Below is a small trained network, with its code and all its weights. Each question gives an input and a target symbol and asks what happens when units are switched off, that is, made to give their printed mean instead of their output.

import numpy as np


def w(rows, s, z=0):
    codes = np.array(rows[::2]) - 128.0
    scale = np.full(codes.shape[1], s)
    scale[-1] = z or s
    return codes * scale


def f(y):
    return np.maximum(y, 0)


def softmax(a):
    e = np.exp(a - a.max(-1, keepdims=True))
    return e / e.sum(-1, keepdims=True)


def log_softmax(a):
    a = a - a.max(-1, keepdims=True)
    return a - np.log(np.exp(a).sum(-1, keepdims=True))


def net(x, mask):
    ids = ['ΘΞΦΨαδηλμπστω'.index(c) for c in x.split()]
    T = len(ids)
    res = E[ids] + P[:T]
    u = 0
    for l in range(2):
        r = res
        for j in range(3):
            rows = slice(3 * j, 3 * j + 3)
            q, k, v = (r @ M[l][rows].T for M in (Q, K, V))
            z = softmax(np.where(np.tri(T) > 0, q @ k.T / 3**0.5, -1e9)) @ v
            o = O[l][rows]
            res = res + np.where(mask[u + j], z, o[:, -1]) @ o[:, :-1]
        u += 3
        y = f(res @ A[l][:, :-1].T + A[l][:, -1])
        res = res + np.where(mask[u : u + 12], y, B[l][:, -1]) @ B[l][:, :-1]
        u += 12
    return log_softmax(res[-1] @ U[:, :-1].T + U[:, -1])


Q, K, V, O, A, B = {}, {}, {}, {}, {}, {}
E = w([
[139,179,51,71,133,97,145,167],'Θ',
[130,117,58,220,114,136,90,168],'Ξ',
[152,182,155,103,147,156,139,204],'Φ',
[59,79,153,41,93,109,122,62],'Ψ',
[58,192,113,103,92,129,126,60],'α',
[100,218,133,198,118,190,152,100],'δ',
[104,93,103,204,122,120,116,63],'η',
[155,151,146,223,165,116,146,189],'λ',
[92,103,105,97,192,227,4,148],'μ',
[206,101,63,148,180,194,169,172],'π',
[104,85,190,73,117,178,172,149],'σ',
[120,125,166,127,189,88,183,105],'τ',
[167,94,161,120,158,47,94,187],'ω',
],0.019)
P = w([
[4,141,114,34,41,132,104,157],'0',
[35,161,104,93,100,121,102,155],'1',
[76,161,89,106,130,123,114,149],'2',
[114,138,103,151,151,137,127,142],'3',
[142,124,120,160,169,144,136,119],'4',
[189,86,145,184,179,143,161,114],'5',
[201,85,158,154,162,144,161,115],'6',
[200,86,179,152,156,154,160,114],'7',
],0.0043)
Q[0] = w([
[152,90,113,175,124,175,115,92],'L0H0',
[176,147,179,131,126,41,125,184],'L0H0',
[177,194,69,178,105,88,2,192],'L0H0',
[125,120,125,101,121,116,113,148],'L0H1',
[193,86,116,109,210,125,122,150],'L0H1',
[155,147,132,71,170,132,102,181],'L0H1',
[174,92,106,222,190,123,111,210],'L0H2',
[130,87,155,131,236,142,89,135],'L0H2',
[109,183,143,45,140,92,166,114],'L0H2',
],0.0094)
K[0] = w([
[161,36,82,193,115,201,104,134],'L0H0',
[163,145,198,113,114,32,169,136],'L0H0',
[193,159,88,210,2,55,180,153],'L0H0',
[97,104,142,78,120,132,89,107],'L0H1',
[112,99,84,96,217,174,46,140],'L0H1',
[71,117,159,89,228,235,64,93],'L0H1',
[175,98,162,132,189,134,29,156],'L0H2',
[206,51,185,131,191,103,96,175],'L0H2',
[137,197,152,110,74,108,193,110],'L0H2',
],0.0072)
V[0] = w([
[59,71,208,66,181,66,254,195],'L0H0',
[188,137,208,100,69,80,158,164],'L0H0',
[178,142,218,64,100,72,151,127],'L0H0',
[25,123,63,165,144,146,103,180],'L0H1',
[196,166,136,204,9,63,212,132],'L0H1',
[151,148,122,141,222,137,126,107],'L0H1',
[26,180,112,46,136,195,156,84],'L0H2',
[155,187,145,65,149,83,114,108],'L0H2',
[85,109,127,122,214,183,4,125],'L0H2',
],0.0049)
O[0] = w([
[7,105,90,105,166,209,179,139,103],'L0H0',
[28,114,122,130,106,103,106,122,48],'L0H0',
[62,36,55,84,103,112,121,223,33],'L0H0',
[68,23,228,149,125,167,184,54,237],'L0H1',
[68,108,69,80,43,137,254,144,4],'L0H1',
[86,82,137,200,160,244,147,109,150],'L0H1',
[83,175,85,109,87,171,228,37,174],'L0H2',
[56,93,121,100,142,217,113,118,107],'L0H2',
[150,181,126,9,107,229,66,52,241],'L0H2',
],0.0044,0.0041)
A[0] = w([
[158,158,134,172,162,213,125,127,200],'L0N0',
[108,63,88,93,82,173,142,94,157],'L0N1',
[134,10,163,65,178,101,138,130,206],'L0N2',
[84,3,162,136,188,81,120,126,250],'L0N3',
[131,135,52,136,104,90,131,53,253],'L0N4',
[28,104,121,101,103,58,104,77,73],'L0N5',
[160,51,160,100,224,126,143,133,207],'L0N6',
[176,117,118,120,110,228,103,142,195],'L0N7',
[199,46,60,184,155,99,96,174,148],'L0N8',
[154,179,114,71,144,196,67,191,113],'L0N9',
[151,156,134,123,153,143,40,70,208],'L0N10',
[119,164,92,99,152,156,219,195,219],'L0N11',
],0.0068,0.003)
B[0] = w([
[221,202,109,184,87,142,136,141,255],'L0N0',
[76,25,206,76,66,85,89,169,165],'L0N1',
[177,79,134,72,132,212,97,119,199],'L0N2',
[97,3,117,164,166,170,120,169,212],'L0N3',
[125,107,237,170,160,2,112,66,195],'L0N4',
[123,112,80,98,113,148,86,38,170],'L0N5',
[151,104,83,138,177,215,179,136,222],'L0N6',
[98,210,109,127,89,173,153,84,220],'L0N7',
[173,129,124,165,55,112,95,114,196],'L0N8',
[72,183,99,109,127,125,41,64,200],'L0N9',
[109,140,178,134,83,195,69,60,249],'L0N10',
[57,244,139,151,159,18,198,164,195],'L0N11',
],0.0056,0.0073)
Q[1] = w([
[131,143,29,211,35,129,187,130],'L1H0',
[171,254,127,121,201,132,139,178],'L1H0',
[124,22,94,86,197,174,149,163],'L1H0',
[109,186,90,76,200,243,125,33],'L1H1',
[71,117,98,134,155,171,59,149],'L1H1',
[53,133,55,107,30,53,131,243],'L1H1',
[110,144,207,203,134,126,144,102],'L1H2',
[168,97,217,108,159,122,61,142],'L1H2',
[88,100,108,225,130,244,49,197],'L1H2',
],0.0054)
K[1] = w([
[154,213,93,100,48,157,24,38],'L1H0',
[109,193,125,127,173,167,124,181],'L1H0',
[127,22,79,81,112,155,204,136],'L1H0',
[169,117,155,103,141,155,193,98],'L1H1',
[102,98,112,118,33,117,163,138],'L1H1',
[41,198,59,93,51,68,134,126],'L1H1',
[157,178,157,253,178,187,114,120],'L1H2',
[127,36,179,141,121,190,71,186],'L1H2',
[135,45,202,229,60,146,222,160],'L1H2',
],0.0056)
V[1] = w([
[107,159,152,120,166,148,107,128],'L1H0',
[156,205,149,149,63,120,111,113],'L1H0',
[161,211,102,147,164,50,171,146],'L1H0',
[163,113,89,141,253,93,139,64],'L1H1',
[11,64,180,203,163,56,71,169],'L1H1',
[149,109,164,78,149,132,220,152],'L1H1',
[127,131,134,190,156,139,156,112],'L1H2',
[138,149,70,117,179,60,141,202],'L1H2',
[99,137,185,126,126,178,102,158],'L1H2',
],0.0062)
O[1] = w([
[90,121,186,86,208,198,143,131,191],'L1H0',
[70,115,147,122,95,95,135,170,190],'L1H0',
[182,235,135,107,125,80,125,124,33],'L1H0',
[55,103,94,132,207,99,108,21,172],'L1H1',
[180,87,231,147,153,119,184,135,132],'L1H1',
[194,113,29,157,92,150,253,76,78],'L1H1',
[135,124,196,91,110,144,194,163,185],'L1H2',
[173,102,130,88,146,89,120,110,2],'L1H2',
[196,191,120,194,93,221,115,120,178],'L1H2',
],0.0067,0.0062)
A[1] = w([
[147,92,117,135,137,129,106,185,165],'L1N0',
[117,80,159,147,122,146,108,125,127],'L1N1',
[73,163,121,159,120,139,133,80,6],'L1N2',
[135,120,121,126,133,8,155,174,180],'L1N3',
[134,160,159,130,79,88,149,104,88],'L1N4',
[56,155,119,164,145,167,113,161,121],'L1N5',
[125,54,130,151,151,63,120,113,220],'L1N6',
[145,126,112,144,81,177,133,132,210],'L1N7',
[123,147,93,97,189,144,185,135,162],'L1N8',
[170,143,97,157,100,94,60,147,64],'L1N9',
[99,136,127,127,118,157,131,110,73],'L1N10',
[135,155,124,118,169,106,147,212,202],'L1N11',
],0.011,0.0026)
B[1] = w([
[233,99,79,16,138,144,115,103,163],'L1N0',
[102,204,121,148,108,136,118,158,237],'L1N1',
[217,78,126,123,181,105,148,103,241],'L1N2',
[85,84,95,185,163,108,132,199,171],'L1N3',
[193,2,138,39,131,81,132,155,186],'L1N4',
[211,120,145,73,119,90,145,126,249],'L1N5',
[123,196,86,196,78,68,96,69,198],'L1N6',
[85,164,86,135,69,81,165,182,216],'L1N7',
[105,223,110,84,131,129,168,66,191],'L1N8',
[89,28,144,111,65,147,77,185,177],'L1N9',
[131,116,93,111,161,121,120,158,210],'L1N10',
[65,153,178,145,196,194,75,107,173],'L1N11',
],0.0069,0.012)
U = w([
[68,116,67,99,206,38,112,154,135],'Θ',
[7,74,104,134,107,144,102,77,109],'Ξ',
[137,25,199,20,147,61,149,49,134],'Φ',
[142,129,121,109,145,121,90,87,3],'Ψ',
[245,151,192,92,86,62,216,118,81],'α',
[128,102,144,131,41,83,120,176,160],'δ',
[117,179,181,229,100,59,121,53,117],'η',
[92,72,160,66,107,205,207,171,158],'λ',
[57,215,250,80,132,141,105,116,167],'μ',
[178,30,19,65,193,113,105,143,135],'π',
[141,228,24,186,52,124,172,145,133],'σ',
[127,104,114,159,220,160,198,22,159],'τ',
[105,56,205,254,241,214,121,175,127],'ω',
],0.0054,0.0043)

Each question gives the input, a string of symbols that net reads in full, and the target symbol t.
The units are the heads (3 rows each of Q, K, V and O) and the neurons (one row each of A and B). Each row of codes is followed by its name. A weight is (code - 128) times the scale printed after its matrix; where a second scale follows, it is the last column's (O, A, B and U).
mask holds one flag per unit, layer by layer, with each layer's heads first. A switched-off unit (its flag False) gives its mean, the last column of its rows in O or B, instead of its output. The means were averaged over made-up inputs and are rounded, as every weight is.
A unit's drop is (log p(t) with every unit on - log p(t) with that unit switched off) / (log p(t) with every unit on - log p(t) with every unit switched off).
The circuit of an input: a set's keep is (log p(t) with only the set's units on - log p(t) with every unit switched off) / (log p(t) with every unit on - log p(t) with every unit switched off). Starting from the 12 units with the biggest drops (on a tie, the unit counted first), units are removed one at a time, each time the one whose removal leaves the highest keep (on an exact tie, the one counted first), for as long as the keep stays at least 0.8.
units of the circuit, in order: the units of the circuit, biggest drop first
unit that matters most: the unit with the biggest drop
top k neurons: the k neurons with the biggest drops, biggest first
k most important neurons of layer l: the k neurons of layer l with the biggest drops, biggest first
heads that matter: for each layer, one digit per head in row order, 1 if its drop is at least 0.15 and else 0, layers parted by /
input μ Ξ Ψ, target μ: units of the circuit, in order	L0H0; L1H1; L0N10
input τ λ Ξ μ Ψ ω π, target ω: units of the circuit, in order	L0H1
input Ψ Θ μ, target μ: units of the circuit, in order	L1H1; L0H1; L0H2
input τ λ Θ Φ λ μ ω δ, target ω: units of the circuit, in order	L1H0; L0N10; L0H1; L0H2
input Φ τ τ μ Ξ μ, target Ψ: heads that matter	111 / 010
input Ξ π τ α Ξ σ, target λ: heads that matter	100 / 000
input η μ Ψ, target μ: units of the circuit, in order	L1H1; L0H0; L0N10
input μ α π α, target π: top 2 neurons	L1N2; L1N5
input λ Φ Θ α δ η, target η: heads that matter	000 / 000
input λ λ Ξ η τ μ, target τ: top 2 neurons	L0N9; L1N2
input α Ψ μ α δ, target μ: heads that matter	110 / 110
input ω τ Ξ μ τ λ τ ω, target ω: units of the circuit, in order	L0H1; L0N3
input Φ Ψ ω Ξ Ξ Φ μ π, target π: heads that matter	011 / 110
input λ τ μ τ λ Ξ, target τ: heads that matter	101 / 110
input π σ τ Φ μ μ, target Ψ: heads that matter	111 / 000
input τ Ξ μ λ, target μ: units of the circuit, in order	L0H1; L1H1; L0H2
input μ Ξ Ξ Θ Ψ τ λ Θ, target τ: heads that matter	010 / 010
input π μ Ψ ω Θ σ, target ω: units of the circuit, in order	L0H1; L1N5; L1N8
input τ Ξ μ, target τ: top 2 neurons	L0N9; L0N7
input Ξ τ Θ μ Θ η, target μ: heads that matter	111 / 110
input Φ α η μ τ η δ, target τ: heads that matter	000 / 110
input τ λ μ Ξ Ψ Ξ π η, target π: 2 most important neurons of layer 0	L0N0; L0N6
input Ξ τ Φ μ τ Θ π, target τ: heads that matter	001 / 110
input δ Θ τ Φ λ, target ω: heads that matter	001 / 100
input ω λ λ λ Φ μ λ, target μ: unit that matters most	L0H2
input σ Ξ Ξ Ξ μ, target μ: unit that matters most	L0H1
input Ξ Ψ λ Ξ η λ Φ, target μ: top 2 neurons	L1N11; L1N2
input Ξ δ Ξ Φ τ α, target Φ: unit that matters most	L1N4
